Below is a small trained network, with its code and all its weights. Each question gives an input and a class and asks what happens when units are switched off, that is, made to give their printed mean instead of their output.

import numpy as np


def w(rows, s, z=0):
    codes = np.array(rows[::2]) - 128.0
    scale = np.full(codes.shape[1], s)
    scale[-1] = z or s
    return codes * scale


def norm(h):
    return h / np.sqrt((h * h).mean(-1, keepdims=True) + 1e-5)


def f(y):
    return np.maximum(y, 0)


def log_softmax(a):
    a = a - a.max(-1, keepdims=True)
    return a - np.log(np.exp(a).sum(-1, keepdims=True))


def net(x, mask):
    res = np.array(x, float).reshape(1, 2) / 4 @ E
    u = 0
    for l in range(3):
        y = f(norm(res) @ A[l][:, :-1].T + A[l][:, -1])
        res = res + np.where(mask[u : u + 5], y, B[l][:, -1]) @ B[l][:, :-1]
        u += 5
    return log_softmax(norm(res)[-1] @ U[:, :-1].T + U[:, -1])


A, B = {}, {}
E = w([
[180,215,56,186,6,83,31,152,98,144,147],'x0',
[175,255,68,71,207,52,190,45,189,131,120],'x1',
],0.0034)
A[0] = w([
[124,136,20,96,95,254,173,135,144,121,92,62],'0.n1',
[134,129,89,129,71,67,162,127,92,148,159,125],'0.n2',
[173,171,99,225,160,126,203,117,173,126,213,174],'0.n3',
[142,115,173,23,123,129,139,143,116,117,64,110],'0.n4',
[121,127,115,111,192,146,141,90,127,159,135,2],'0.n5',
],0.0045,0.00092)
B[0] = w([
[153,129,119,116,154,152,154,84,83,176,151,128],'0.n1',
[2,53,170,111,141,160,98,126,90,169,145,216],'0.n2',
[222,81,69,43,154,166,114,172,134,116,138,254],'0.n3',
[165,113,95,130,245,23,102,77,201,200,103,210],'0.n4',
[113,223,123,86,139,190,189,131,29,120,65,214],'0.n5',
],0.0052,0.0029)
A[1] = w([
[100,158,122,116,168,112,210,78,67,52,104,74],'1.n1',
[69,151,101,215,87,171,187,173,89,123,94,106],'1.n2',
[112,94,119,254,80,137,98,90,48,151,203,255],'1.n3',
[163,185,78,119,113,82,135,94,109,217,162,71],'1.n4',
[109,97,162,198,105,171,63,74,161,127,65,84],'1.n5',
],0.0046,0.00073)
B[1] = w([
[208,144,121,86,64,173,181,223,83,140,118,218],'1.n1',
[140,86,96,104,134,237,99,206,140,38,202,176],'1.n2',
[104,162,162,176,173,78,240,155,128,123,130,253],'1.n3',
[91,93,133,141,128,145,80,50,169,152,131,226],'1.n4',
[182,41,127,162,59,108,164,141,2,128,158,192],'1.n5',
],0.006,0.0041)
A[2] = w([
[128,76,162,162,139,144,116,178,106,82,167,219],'2.n1',
[93,62,187,131,200,181,117,202,233,108,112,220],'2.n2',
[99,169,97,130,100,169,123,179,181,104,107,2],'2.n3',
[81,77,166,58,77,141,105,3,149,77,131,205],'2.n4',
[222,177,193,106,126,170,215,179,111,140,8,229],'2.n5',
],0.0048,0.00071)
B[2] = w([
[167,169,148,163,144,151,46,113,125,33,131,211],'2.n1',
[127,222,2,55,93,107,142,100,199,175,135,185],'2.n2',
[159,78,77,153,101,127,124,153,140,183,135,128],'2.n3',
[206,99,112,89,37,161,36,39,165,101,195,160],'2.n4',
[159,221,219,135,166,78,203,170,98,196,24,254],'2.n5',
],0.0055,0.0061)
U = w([
[171,176,141,61,153,105,212,191,149,179,3,192],'0',
[40,125,112,180,71,67,99,123,158,165,114,7],'1',
[132,63,164,225,75,141,141,242,46,20,153,170],'2',
[158,65,26,75,93,155,15,43,219,101,146,201],'3',
],0.006,0.0019)

Each question gives the input, the list of numbers given to net, and the class t.
The units are the neurons (one row each of A and B). Each row of codes is followed by its name. A weight is (code - 128) times the scale printed after its matrix; where a second scale follows, it is the last column's (A, B and U).
mask holds one flag per neuron, layer by layer. A switched-off neuron (its flag False) gives its mean, the last column of its row in B, instead of its output. The means were averaged over made-up inputs and are rounded, as every weight is.
A unit's drop is (log p(t) with every unit on - log p(t) with that unit switched off) / (log p(t) with every unit on - log p(t) with every unit switched off).
The circuit of an input: a set's keep is (log p(t) with only the set's units on - log p(t) with every unit switched off) / (log p(t) with every unit on - log p(t) with every unit switched off). Starting from the 12 units with the biggest drops (on a tie, the unit counted first), units are removed one at a time, each time the one whose removal leaves the highest keep (on an exact tie, the one counted first), for as long as the keep stays at least 0.8.
circuit, biggest first: the units of the circuit, biggest drop first
most important unit: the unit with the biggest drop
top k neurons: the k neurons with the biggest drops, biggest first
k most important neurons of layer l: the k neurons of layer l with the biggest drops, biggest first
drop when u is switched off: that unit's drop, to one decimal
input [7,0], class 2: circuit, biggest first : 0.n2, 1.n3, 2.n2, 2.n5
input [6,2], class 1: top 4 neurons : 0.n2, 1.n3, 0.n4, 0.n5
input [-1,-2], class 2: top 3 neurons : 0.n3, 1.n5, 1.n1
input [1,1], class 3: most important unit : 1.n1
input [-2,-3], class 2: 3 most important neurons of layer 1 : 1.n5, 1.n4, 1.n1
input [6,0], class 2: top 3 neurons : 0.n4, 0.n2, 1.n3
input [-8,-8], class 3: top 4 neurons : 2.n2, 1.n1, 2.n5, 1.n3
input [0,-2], class 2: top 2 neurons : 0.n3, 1.n5
input [7,2], class 1: top 2 neurons : 1.n3, 0.n2
input [1,2], class 3: top 2 neurons : 1.n1, 1.n3
input [5,0], class 2: 2 most important neurons of layer 2 : 2.n5, 2.n2
input [-8,-7], class 3: 2 most important neurons of layer 2 : 2.n2, 2.n5
input [2,0], class 2: drop when 0.n2 is switched off : 0.7
input [2,5], class 3: most important unit : 1.n4
